Here is a tiny trained network, its code and every weight. The questions are about switching its units off for an input and a target symbol, where a switched-off unit gives its printed mean instead of its output.

import numpy as np


def w(rows, s, z=0):
    codes = np.array(rows[::2]) - 128.0
    scale = np.full(codes.shape[1], s)
    scale[-1] = z or s
    return codes * scale


def f(y):
    return y / 2 * (1 + np.tanh(0.7978845608 * (y + 0.044715 * y**3)))


def softmax(a):
    e = np.exp(a - a.max(-1, keepdims=True))
    return e / e.sum(-1, keepdims=True)


def log_softmax(a):
    a = a - a.max(-1, keepdims=True)
    return a - np.log(np.exp(a).sum(-1, keepdims=True))


def net(x, mask):
    ids = ['αβδζηλμπστφ'.index(c) for c in x.split()]
    T = len(ids)
    res = E[ids] + P[:T]
    r = res
    for j in range(2):
        rows = slice(4 * j, 4 * j + 4)
        q, k, v = (r @ M[0][rows].T for M in (Q, K, V))
        z = softmax(np.where(np.tri(T) > 0, q @ k.T / 4**0.5, -1e9)) @ v
        o = O[0][rows]
        res = res + np.where(mask[j], z, o[:, -1]) @ o[:, :-1]
    y = f(res @ A[0][:, :-1].T + A[0][:, -1])
    res = res + np.where(mask[2:6], y, B[0][:, -1]) @ B[0][:, :-1]
    return log_softmax(res[-1] @ U[:, :-1].T + U[:, -1])


Q, K, V, O, A, B = {}, {}, {}, {}, {}, {}
E = w([
[119,56,121,179,167,76,160,191],'α',
[70,131,90,149,121,94,216,117],'β',
[90,131,72,185,98,70,106,54],'δ',
[182,132,114,206,142,163,169,139],'ζ',
[46,145,166,172,104,162,127,123],'η',
[116,227,118,139,159,133,71,236],'λ',
[144,215,141,160,110,157,7,147],'μ',
[200,168,161,149,121,132,57,171],'π',
[129,152,220,96,138,95,138,95],'σ',
[217,130,63,101,127,63,128,138],'τ',
[143,179,90,91,91,168,167,139],'φ',
],0.018)
P = w([
[115,109,81,102,248,184,104,37],'0',
[122,143,109,143,212,135,134,65],'1',
[125,156,118,152,184,122,133,84],'2',
[126,161,125,146,159,115,139,105],'3',
[127,162,129,144,136,112,138,126],'4',
[129,157,129,141,112,104,140,141],'5',
[133,145,129,143,86,96,141,161],'6',
[140,141,129,144,59,93,139,170],'7',
[148,133,124,147,36,80,141,189],'8',
[161,128,132,147,13,83,147,196],'9',
],0.012)
Q[0] = w([
[97,126,102,110,102,138,27,145],'h1',
[155,188,117,181,140,139,81,151],'h1',
[170,242,142,203,147,97,115,160],'h1',
[120,93,123,145,96,119,156,67],'h1',
[95,240,156,120,63,136,138,84],'h2',
[150,179,135,113,124,110,207,192],'h2',
[74,152,74,96,73,180,155,158],'h2',
[185,206,128,99,91,158,4,190],'h2',
],0.013)
K[0] = w([
[163,122,134,46,181,168,118,93],'h1',
[131,122,168,74,43,88,139,157],'h1',
[145,112,157,97,4,103,141,174],'h1',
[96,134,146,171,177,117,180,140],'h1',
[96,236,148,129,93,128,137,36],'h2',
[181,141,160,120,83,97,246,149],'h2',
[80,118,104,145,16,161,186,137],'h2',
[171,162,175,122,13,125,30,157],'h2',
],0.011)
V[0] = w([
[81,151,70,51,156,35,201,209],'h1',
[156,76,155,210,155,173,254,119],'h1',
[148,53,59,138,77,76,114,70],'h1',
[31,73,213,84,163,75,131,98],'h1',
[191,103,193,184,136,76,114,108],'h2',
[83,119,162,99,149,51,89,63],'h2',
[84,177,177,53,79,128,179,101],'h2',
[101,119,82,130,44,18,112,137],'h2',
],0.0091)
O[0] = w([
[104,152,100,87,166,66,244,162,93],'h1',
[124,161,126,186,239,178,102,111,202],'h1',
[113,171,81,153,119,30,97,100,57],'h1',
[91,108,197,173,110,87,181,134,2],'h1',
[137,41,115,149,129,75,92,139,177],'h2',
[168,106,66,142,159,185,97,154,99],'h2',
[146,173,84,185,130,173,130,72,83],'h2',
[112,105,160,135,236,204,92,94,57],'h2',
],0.011,0.0052)
A[0] = w([
[171,113,123,111,40,113,117,169,1],'n1',
[135,144,157,154,70,79,167,216,32],'n2',
[116,123,244,66,181,107,105,4,160],'n3',
[109,184,178,2,164,122,103,142,56],'n4',
],0.0088,0.0041)
B[0] = w([
[55,42,95,93,199,124,113,25,227],'n1',
[76,122,130,110,62,188,137,46,242],'n2',
[163,68,169,211,81,129,254,61,164],'n3',
[228,81,190,255,147,84,115,70,252],'n4',
],0.0097,0.0028)
U = w([
[113,85,87,47,116,176,177,162,233],'α',
[128,82,106,118,107,156,102,128,84],'β',
[212,160,129,182,194,172,33,232,190],'δ',
[187,25,152,206,110,107,218,83,125],'ζ',
[119,53,119,66,157,166,100,82,76],'η',
[2,158,251,149,109,196,73,142,177],'λ',
[166,197,93,55,100,171,162,84,141],'μ',
[78,160,75,191,57,37,100,60,118],'π',
[79,121,110,114,230,160,184,70,4],'σ',
[82,88,198,125,223,79,126,173,148],'τ',
[194,107,72,63,161,60,157,134,28],'φ',
],0.008,0.0042)

Each question gives the input, a string of symbols that net reads in full, and the target symbol t.
The units are the heads (4 rows each of Q, K, V and O) and the neurons (one row each of A and B). Each row of codes is followed by its name. A weight is (code - 128) times the scale printed after its matrix; where a second scale follows, it is the last column's (O, A, B and U).
mask holds one flag per unit, heads first, then neurons. A switched-off unit (its flag False) gives its mean, the last column of its rows in O or B, instead of its output. The means were averaged over made-up inputs and are rounded, as every weight is.
A unit's drop is (log p(t) with every unit on - log p(t) with that unit switched off) / (log p(t) with every unit on - log p(t) with every unit switched off).
The circuit of an input: a set's keep is (log p(t) with only the set's units on - log p(t) with every unit switched off) / (log p(t) with every unit on - log p(t) with every unit switched off). Starting from all 6 units, units are removed one at a time, each time the one whose removal leaves the highest keep (on an exact tie, the one counted first), for as long as the keep stays at least 0.8.
units of the circuit, in order: the units of the circuit, biggest drop first
top k neurons: the k neurons with the biggest drops, biggest first
heads that matter: for each layer, one digit per head in row order, 1 if its drop is at least 0.15 and else 0, layers parted by /
drop when u is switched off: that unit's drop, to one decimal
input σ δ σ, target π: units of the circuit, in order => [h1]
input ζ τ ζ ζ τ ζ μ, target π: heads that matter => 10
input σ ζ ζ σ, target δ: units of the circuit, in order => [h2 h1]
input σ σ σ, target ζ: heads that matter => 10
input μ ζ τ, target φ: units of the circuit, in order => [h1 h2]
input μ α φ ζ η σ σ ζ σ, target δ: heads that matter => 01
input ζ β ζ α ζ σ ζ τ λ, target π: heads that matter => 10
input η σ π σ ζ ζ δ ζ λ ζ, target α: units of the circuit, in order => [h1 n4]
input σ ζ τ ζ ζ τ ζ μ λ, target η: heads that matter => 10
input η δ δ σ σ ζ ζ τ α, target τ: heads that matter => 01
input σ ζ σ ζ ζ, target δ: heads that matter => 10
input ζ η μ ζ ζ ζ λ, target ζ: heads that matter => 10
input λ σ σ λ σ, target α: units of the circuit, in order => [h2 h1 n4]
input φ π φ φ φ ζ ζ ζ η ζ, target λ: heads that matter => 01
input ζ δ δ λ σ ζ ζ π, target η: heads that matter => 10
input μ μ λ δ λ λ δ, target α: units of the circuit, in order => [h1 h2]
input η ζ δ ζ π ζ, target η: units of the circuit, in order => [h2 h1 n1]
input δ ζ σ μ ζ λ δ, target δ: units of the circuit, in order => [h2]
input σ δ ζ τ δ λ σ λ η β, target σ: heads that matter => 01
input ζ ζ μ ζ λ ζ, target α: units of the circuit, in order => [h2 h1 n4]
input μ ζ λ, target η: top 3 neurons => [n1 n2 n4]
input η ζ φ μ σ π η σ σ λ, target λ: drop when n2 is switched off => 0.2
